Below are the code and all the weights of a small trained network. Each question names an input and a target symbol and asks about switching units off, where a switched-off unit gives its printed mean instead of its output.

import numpy as np


def w(rows, s, z=0):
    codes = np.array(rows[::2]) - 128.0
    scale = np.full(codes.shape[1], s)
    scale[-1] = z or s
    return codes * scale


def f(y):
    return y / 2 * (1 + np.tanh(0.7978845608 * (y + 0.044715 * y**3)))


def softmax(a):
    e = np.exp(a - a.max(-1, keepdims=True))
    return e / e.sum(-1, keepdims=True)


def log_softmax(a):
    a = a - a.max(-1, keepdims=True)
    return a - np.log(np.exp(a).sum(-1, keepdims=True))


def net(x, mask):
    ids = ['ζθλμπφψ'.index(c) for c in x.split()]
    T = len(ids)
    res = E[ids] + P[:T]
    u = 0
    for l in range(2):
        q, k, v = (res @ M[l].T for M in (Q, K, V))
        z = softmax(np.where(np.tri(T) > 0, q @ k.T / 2**0.5, -1e9)) @ v
        res = res + np.where(mask[u], z, O[l][:, -1]) @ O[l][:, :-1]
        u += 1
        y = f(res @ A[l][:, :-1].T + A[l][:, -1])
        res = res + np.where(mask[u : u + 16], y, B[l][:, -1]) @ B[l][:, :-1]
        u += 16
    return log_softmax(res[-1] @ U[:, :-1].T + U[:, -1])


Q, K, V, O, A, B = {}, {}, {}, {}, {}, {}
E = w([
[91,180,214,153,117,196,209],'ζ',
[209,99,86,248,127,161,137],'θ',
[99,39,69,111,38,172,108],'λ',
[111,81,135,181,101,206,143],'μ',
[185,45,158,95,221,93,101],'π',
[86,219,79,112,213,222,87],'φ',
[143,183,99,90,105,121,215],'ψ',
],0.014)
P = w([
[230,181,177,1,62,241,59],'0',
[191,115,125,61,115,216,119],'1',
[171,89,122,95,129,187,130],'2',
[148,71,107,123,138,159,135],'3',
[119,76,89,161,144,127,156],'4',
[90,66,77,175,143,98,162],'5',
[72,54,69,187,147,72,164],'6',
[40,66,71,207,166,62,157],'7',
[34,66,59,234,182,44,153],'8',
[14,70,53,249,186,18,148],'9',
],0.0094)
Q[0] = w([
[140,156,222,98,114,2,7],'0.h0',
[199,139,181,69,89,145,111],'0.h0',
],0.0078)
K[0] = w([
[170,193,101,139,34,252,127],'0.h0',
[181,151,119,76,98,206,124],'0.h0',
],0.011)
V[0] = w([
[7,98,82,178,177,200,180],'0.h0',
[64,189,111,48,253,119,14],'0.h0',
],0.0063)
O[0] = w([
[253,153,83,46,63,235,179,254],'0.h0',
[113,1,89,37,128,85,214,138],'0.h0',
],0.008,0.0041)
A[0] = w([
[8,189,98,183,104,82,178,85],'0.n0',
[243,118,136,98,76,150,149,106],'0.n1',
[206,91,220,130,150,165,106,42],'0.n2',
[97,134,150,150,63,76,134,30],'0.n3',
[112,124,208,163,68,170,194,18],'0.n4',
[202,191,160,171,165,101,119,97],'0.n5',
[119,178,84,160,179,115,10,51],'0.n6',
[94,144,159,177,108,107,112,66],'0.n7',
[223,123,208,64,167,134,122,11],'0.n8',
[129,191,115,107,102,136,60,111],'0.n9',
[53,141,96,181,105,104,111,18],'0.n10',
[137,130,163,216,93,124,156,2],'0.n11',
[58,92,145,149,166,15,101,60],'0.n12',
[85,122,114,72,165,79,141,77],'0.n13',
[51,131,80,131,121,204,120,96],'0.n14',
[120,135,104,183,144,116,124,34],'0.n15',
],0.012,0.0056)
B[0] = w([
[206,36,181,180,103,175,134,164],'0.n0',
[79,149,119,89,66,98,121,226],'0.n1',
[73,126,80,163,142,197,119,153],'0.n2',
[154,101,77,156,185,156,143,118],'0.n3',
[42,69,69,111,242,103,217,171],'0.n4',
[168,156,203,171,111,194,142,148],'0.n5',
[127,100,64,150,90,50,169,143],'0.n6',
[234,160,127,136,228,120,125,120],'0.n7',
[40,207,106,123,121,155,113,144],'0.n8',
[126,115,254,90,155,196,130,141],'0.n9',
[223,185,162,98,117,100,213,126],'0.n10',
[78,127,137,85,220,89,94,146],'0.n11',
[226,149,156,173,97,31,142,147],'0.n12',
[114,87,206,159,130,50,113,154],'0.n13',
[172,86,161,102,170,84,66,254],'0.n14',
[125,153,186,83,158,94,116,125],'0.n15',
],0.0078,0.0081)
Q[1] = w([
[131,89,170,118,175,155,107],'1.h0',
[252,127,117,66,171,178,154],'1.h0',
],0.012)
K[1] = w([
[121,136,111,89,74,115,159],'1.h0',
[148,54,10,170,123,66,180],'1.h0',
],0.011)
V[1] = w([
[133,135,94,139,254,138,178],'1.h0',
[114,156,167,131,60,125,223],'1.h0',
],0.0099)
O[1] = w([
[87,136,254,113,137,167,130,174],'1.h0',
[20,170,120,129,54,73,76,6],'1.h0',
],0.014,0.0019)
A[1] = w([
[169,166,154,79,120,136,138,135],'1.n0',
[94,133,127,84,94,120,98,57],'1.n1',
[134,92,196,96,84,145,67,118],'1.n2',
[171,207,155,149,139,126,173,21],'1.n3',
[80,115,104,79,118,81,129,115],'1.n4',
[131,146,136,130,142,145,189,129],'1.n5',
[92,114,121,189,98,165,120,80],'1.n6',
[188,115,112,115,111,112,95,34],'1.n7',
[167,137,137,164,65,129,70,95],'1.n8',
[169,254,93,68,104,143,125,88],'1.n9',
[105,155,75,108,135,188,138,73],'1.n10',
[83,151,150,128,146,101,175,8],'1.n11',
[113,137,135,126,127,109,132,80],'1.n12',
[136,209,95,85,80,75,140,134],'1.n13',
[99,147,105,97,98,185,63,76],'1.n14',
[162,103,150,107,90,138,90,60],'1.n15',
],0.014,0.011)
B[1] = w([
[119,83,161,124,119,92,106,237],'1.n0',
[174,144,82,71,183,93,192,152],'1.n1',
[114,162,33,126,181,89,231,230],'1.n2',
[76,78,98,32,127,150,178,147],'1.n3',
[184,202,226,50,131,156,110,188],'1.n4',
[107,174,100,72,118,87,78,255],'1.n5',
[187,145,149,124,125,100,58,164],'1.n6',
[90,135,131,147,191,125,254,161],'1.n7',
[157,178,137,138,206,117,153,176],'1.n8',
[127,101,121,223,104,202,95,211],'1.n9',
[69,51,177,210,166,91,190,235],'1.n10',
[251,110,59,136,83,116,94,157],'1.n11',
[174,104,129,133,155,74,154,107],'1.n12',
[140,181,127,123,103,10,60,198],'1.n13',
[115,21,110,247,109,130,147,232],'1.n14',
[149,168,82,138,150,73,175,141],'1.n15',
],0.0076,0.0051)
U = w([
[11,175,143,126,206,91,127,109],'ζ',
[198,200,165,162,205,190,54,118],'θ',
[177,147,18,119,141,118,104,71],'λ',
[97,55,123,149,122,233,47,116],'μ',
[182,78,238,185,182,6,96,1],'π',
[170,81,149,26,156,153,75,190],'φ',
[126,143,102,103,67,70,2,236],'ψ',
],0.0057,0.008)

Each question gives the input, a string of symbols that net reads in full, and the target symbol t.
The units are the heads (2 rows each of Q, K, V and O) and the neurons (one row each of A and B). Each row of codes is followed by its name. A weight is (code - 128) times the scale printed after its matrix; where a second scale follows, it is the last column's (O, A, B and U).
mask holds one flag per unit, layer by layer, with each layer's heads first. A switched-off unit (its flag False) gives its mean, the last column of its rows in O or B, instead of its output. The means were averaged over made-up inputs and are rounded, as every weight is.
A unit's drop is (log p(t) with every unit on - log p(t) with that unit switched off) / (log p(t) with every unit on - log p(t) with every unit switched off).
The circuit of an input: a set's keep is (log p(t) with only the set's units on - log p(t) with every unit switched off) / (log p(t) with every unit on - log p(t) with every unit switched off). Starting from the 12 units with the biggest drops (on a tie, the unit counted first), units are removed one at a time, each time the one whose removal leaves the highest keep (on an exact tie, the one counted first), for as long as the keep stays at least 0.8.
units of the circuit, in order: the units of the circuit, biggest drop first
k most important neurons: the k neurons with the biggest drops, biggest first
top k neurons in layer l: the k neurons of layer l with the biggest drops, biggest first
input ζ π ψ θ φ φ ψ φ μ, target φ: units of the circuit, in order	0.h0, 1.h0, 0.n1, 1.n14
input φ π μ ζ λ, target π: units of the circuit, in order	0.h0, 0.n12
input φ φ θ φ μ φ, target μ: top 2 neurons in layer 0	0.n4, 0.n1
input π φ ζ, target π: 2 most important neurons	0.n12, 0.n0
input φ φ π π ψ μ π θ ζ λ, target π: top 2 neurons in layer 0	0.n12, 0.n0
input π φ φ φ φ φ μ, target φ: units of the circuit, in order	1.h0, 0.h0, 0.n1, 1.n5
input ζ φ φ ζ ψ μ, target ζ: units of the circuit, in order	1.h0, 0.n4, 1.n2
input ψ π π, target π: units of the circuit, in order	0.h0
input ψ μ π, target ψ: 2 most important neurons	0.n8, 0.n14
input μ φ ζ θ μ φ φ φ λ φ, target λ: units of the circuit, in order	1.h0, 0.h0, 0.n1
input ζ ζ φ φ ζ φ ζ, target φ: 3 most important neurons	1.n11, 0.n4, 1.n4
input ζ φ π φ, target ζ: top 2 neurons in layer 0	0.n6, 0.n13
input μ φ ψ π ψ ψ φ ζ, target ψ: units of the circuit, in order	1.h0, 0.n1
input ζ μ φ φ θ, target θ: 2 most important neurons	0.n5, 0.n1
input φ ζ ζ φ, target ζ: units of the circuit, in order	0.n4, 1.h0, 1.n2
input λ φ π ψ, target λ: top 3 neurons in layer 0	0.n14, 0.n13, 0.n9
input φ ψ λ π ψ φ ψ π, target ψ: 2 most important neurons	0.n14, 0.n4
input λ θ π, target λ: units of the circuit, in order	1.h0, 0.h0
input ψ μ θ λ ζ θ φ ψ φ, target ψ: 2 most important neurons	0.n14, 1.n13
input φ ζ π ψ μ, target ζ: top 2 neurons in layer 1	1.n2, 1.n11
input ψ π μ φ μ, target π: most important neuron	0.n1
input φ ψ μ ψ ζ θ ζ φ φ λ, target λ: 3 most important neurons	1.n2, 0.n4, 1.n15
